Below are the code and all the weights of a small trained network. Each question names an input and a target symbol and asks about switching units off, where a switched-off unit gives its printed mean instead of its output.

import numpy as np


def w(rows, s, z=0):
    codes = np.array(rows[::2]) - 128.0
    scale = np.full(codes.shape[1], s)
    scale[-1] = z or s
    return codes * scale


def norm(h):
    return h / np.sqrt((h * h).mean(-1, keepdims=True) + 1e-5)


def f(y):
    return y / 2 * (1 + np.tanh(0.7978845608 * (y + 0.044715 * y**3)))


def softmax(a):
    e = np.exp(a - a.max(-1, keepdims=True))
    return e / e.sum(-1, keepdims=True)


def log_softmax(a):
    a = a - a.max(-1, keepdims=True)
    return a - np.log(np.exp(a).sum(-1, keepdims=True))


def net(x, mask):
    ids = ['αγεζηλπσψω'.index(c) for c in x.split()]
    T = len(ids)
    res = E[ids] + P[:T]
    u = 0
    for l in range(2):
        q, k, v = (norm(res) @ M[l].T for M in (Q, K, V))
        z = softmax(np.where(np.tri(T) > 0, q @ k.T / 3**0.5, -1e9)) @ v
        res = res + np.where(mask[u], z, O[l][:, -1]) @ O[l][:, :-1]
        u += 1
        y = f(norm(res) @ A[l][:, :-1].T + A[l][:, -1])
        res = res + np.where(mask[u : u + 12], y, B[l][:, -1]) @ B[l][:, :-1]
        u += 12
    return log_softmax(norm(res)[-1] @ U[:, :-1].T + U[:, -1])


Q, K, V, O, A, B = {}, {}, {}, {}, {}, {}
E = w([
[114,225,255],'α',
[114,222,100],'γ',
[105,16,35],'ε',
[164,137,84],'ζ',
[111,225,190],'η',
[185,96,126],'λ',
[104,83,118],'π',
[110,153,92],'σ',
[166,73,126],'ψ',
[148,174,130],'ω',
],0.0058)
P = w([
[99,65,183],'0',
[253,228,112],'1',
[247,227,118],'2',
[248,212,113],'3',
[166,115,96],'4',
[151,126,88],'5',
[150,153,109],'6',
[138,144,117],'7',
[147,155,116],'8',
],0.0041)
Q[0] = w([
[181,161,186],'0.h1',
[239,149,195],'0.h1',
[3,140,73],'0.h1',
],0.0056)
K[0] = w([
[143,143,147],'0.h1',
[111,255,217],'0.h1',
[147,46,117],'0.h1',
],0.0076)
V[0] = w([
[118,135,140],'0.h1',
[70,209,128],'0.h1',
[205,1,64],'0.h1',
],0.0039)
O[0] = w([
[116,113,121,121],'0.h1',
[130,147,58,180],'0.h1',
[172,201,253,2],'0.h1',
],0.0048,0.00074)
A[0] = w([
[8,206,153,166],'0.n1',
[122,189,244,193],'0.n2',
[111,110,68,166],'0.n3',
[109,74,181,5],'0.n4',
[168,106,95,27],'0.n5',
[129,108,186,63],'0.n6',
[176,69,65,122],'0.n7',
[80,112,88,137],'0.n8',
[194,75,95,175],'0.n9',
[53,2,114,96],'0.n10',
[202,125,132,98],'0.n11',
[147,109,81,114],'0.n12',
],0.0061,0.0015)
B[0] = w([
[186,53,115,204],'0.n1',
[111,193,3,250],'0.n2',
[208,136,156,173],'0.n3',
[127,134,97,82],'0.n4',
[74,168,143,138],'0.n5',
[113,172,109,97],'0.n6',
[100,214,93,211],'0.n7',
[217,103,156,121],'0.n8',
[63,209,105,223],'0.n9',
[209,147,106,133],'0.n10',
[89,198,155,194],'0.n11',
[136,177,170,168],'0.n12',
],0.0043,0.0019)
Q[1] = w([
[212,218,44],'1.h1',
[2,35,180],'1.h1',
[173,84,145],'1.h1',
],0.0088)
K[1] = w([
[191,2,216],'1.h1',
[172,238,29],'1.h1',
[26,154,142],'1.h1',
],0.0072)
V[1] = w([
[137,193,88],'1.h1',
[110,97,133],'1.h1',
[109,79,3],'1.h1',
],0.013)
O[1] = w([
[237,137,83,2],'1.h1',
[103,8,171,130],'1.h1',
[111,89,2,95],'1.h1',
],0.0075,0.0022)
A[1] = w([
[143,164,202,124],'1.n1',
[89,105,129,115],'1.n2',
[103,246,85,128],'1.n3',
[78,79,124,118],'1.n4',
[151,62,136,133],'1.n5',
[29,93,180,1],'1.n6',
[32,103,173,18],'1.n7',
[146,100,59,171],'1.n8',
[168,132,173,128],'1.n9',
[131,154,190,112],'1.n10',
[83,100,129,106],'1.n11',
[125,116,63,173],'1.n12',
],0.012,0.007)
B[1] = w([
[53,133,89,197],'1.n1',
[85,151,144,151],'1.n2',
[171,59,169,254],'1.n3',
[67,210,159,183],'1.n4',
[219,159,110,119],'1.n5',
[147,250,2,165],'1.n6',
[125,234,6,165],'1.n7',
[124,104,183,236],'1.n8',
[101,189,82,154],'1.n9',
[60,120,90,166],'1.n10',
[73,165,147,155],'1.n11',
[117,97,185,247],'1.n12',
],0.006,0.0049)
U = w([
[62,209,51,103],'α',
[2,44,125,87],'γ',
[91,41,203,158],'ε',
[136,126,62,240],'ζ',
[134,221,200,83],'η',
[62,214,47,67],'λ',
[84,192,216,5],'π',
[201,211,138,230],'σ',
[89,80,29,129],'ψ',
[204,106,187,161],'ω',
],0.0079,0.0018)

Each question gives the input, a string of symbols that net reads in full, and the target symbol t.
The units are the heads (3 rows each of Q, K, V and O) and the neurons (one row each of A and B). Each row of codes is followed by its name. A weight is (code - 128) times the scale printed after its matrix; where a second scale follows, it is the last column's (O, A, B and U).
mask holds one flag per unit, layer by layer, with each layer's heads first. A switched-off unit (its flag False) gives its mean, the last column of its rows in O or B, instead of its output. The means were averaged over made-up inputs and are rounded, as every weight is.
A unit's drop is (log p(t) with every unit on - log p(t) with that unit switched off) / (log p(t) with every unit on - log p(t) with every unit switched off).
The circuit of an input: a set's keep is (log p(t) with only the set's units on - log p(t) with every unit switched off) / (log p(t) with every unit on - log p(t) with every unit switched off). Starting from the 12 units with the biggest drops (on a tie, the unit counted first), units are removed one at a time, each time the one whose removal leaves the highest keep (on an exact tie, the one counted first), for as long as the keep stays at least 0.8.
units of the circuit, in order: the units of the circuit, biggest drop first
most important unit: the unit with the biggest drop
top k neurons: the k neurons with the biggest drops, biggest first
top k neurons in layer l: the k neurons of layer l with the biggest drops, biggest first
drop when u is switched off: that unit's drop, to one decimal
input ζ γ ε ε ω η π, target σ: units of the circuit, in order => 1.h1, 0.h1
input ζ σ ζ ε γ ψ, target σ: units of the circuit, in order => 1.h1, 0.n2, 0.h1
input α σ ω γ ψ α, target ψ: units of the circuit, in order => 0.h1, 1.h1, 0.n2
input α α ω α ω ε ε π γ, target ψ: units of the circuit, in order => 1.h1, 0.n2
input η γ σ π ε ω σ, target γ: top 2 neurons => 0.n10, 0.n11
input ω ω σ, target ω: units of the circuit, in order => 1.n3
input σ ζ λ ψ γ π η λ π, target ε: top 2 neurons in layer 0 => 0.n10, 0.n2
input σ η λ π ω η σ α, target ε: top 3 neurons in layer 0 => 0.n10, 0.n2, 0.n1
input σ ω α η, target ε: top 2 neurons => 0.n10, 0.n2
input ζ α π σ γ ε ψ η σ, target σ: top 2 neurons in layer 0 => 0.n2, 0.n7
input α π ψ ψ, target ψ: top 2 neurons => 0.n2, 0.n1
input ω π ζ ψ ψ γ, target ω: top 2 neurons => 0.n10, 1.n3
input ω π ε π η λ η ψ α, target ω: top 3 neurons => 0.n10, 0.n2, 1.n3
input η π η, target ε: most important unit => 0.h1
input η α λ, target ε: top 4 neurons in layer 0 => 0.n10, 0.n2, 0.n8, 0.n3
input α ψ ψ π ζ ζ α ω λ, target ψ: top 2 neurons => 0.n1, 0.n2
input ω π λ ω η ω ψ, target ω: top 3 neurons => 0.n10, 1.n3, 0.n2
input ω η ω α σ ω ε ω, target ω: top 3 neurons in layer 0 => 0.n10, 0.n2, 0.n11
input α η η ζ ω, target ψ: drop when 1.h1 is switched off => 0.9
input σ λ σ λ ω ω η ε, target ε: drop when 0.n2 is switched off => 0.5
input η ε λ η, target γ: drop when 1.h1 is switched off => 0.6
input α η ζ α γ η η ζ, target ψ: drop when 1.h1 is switched off => 1.3
input ω ω η η ζ, target ω: most important unit => 0.n10
input ω π α λ η ψ, target ω: top 2 neurons => 0.n10, 0.n2
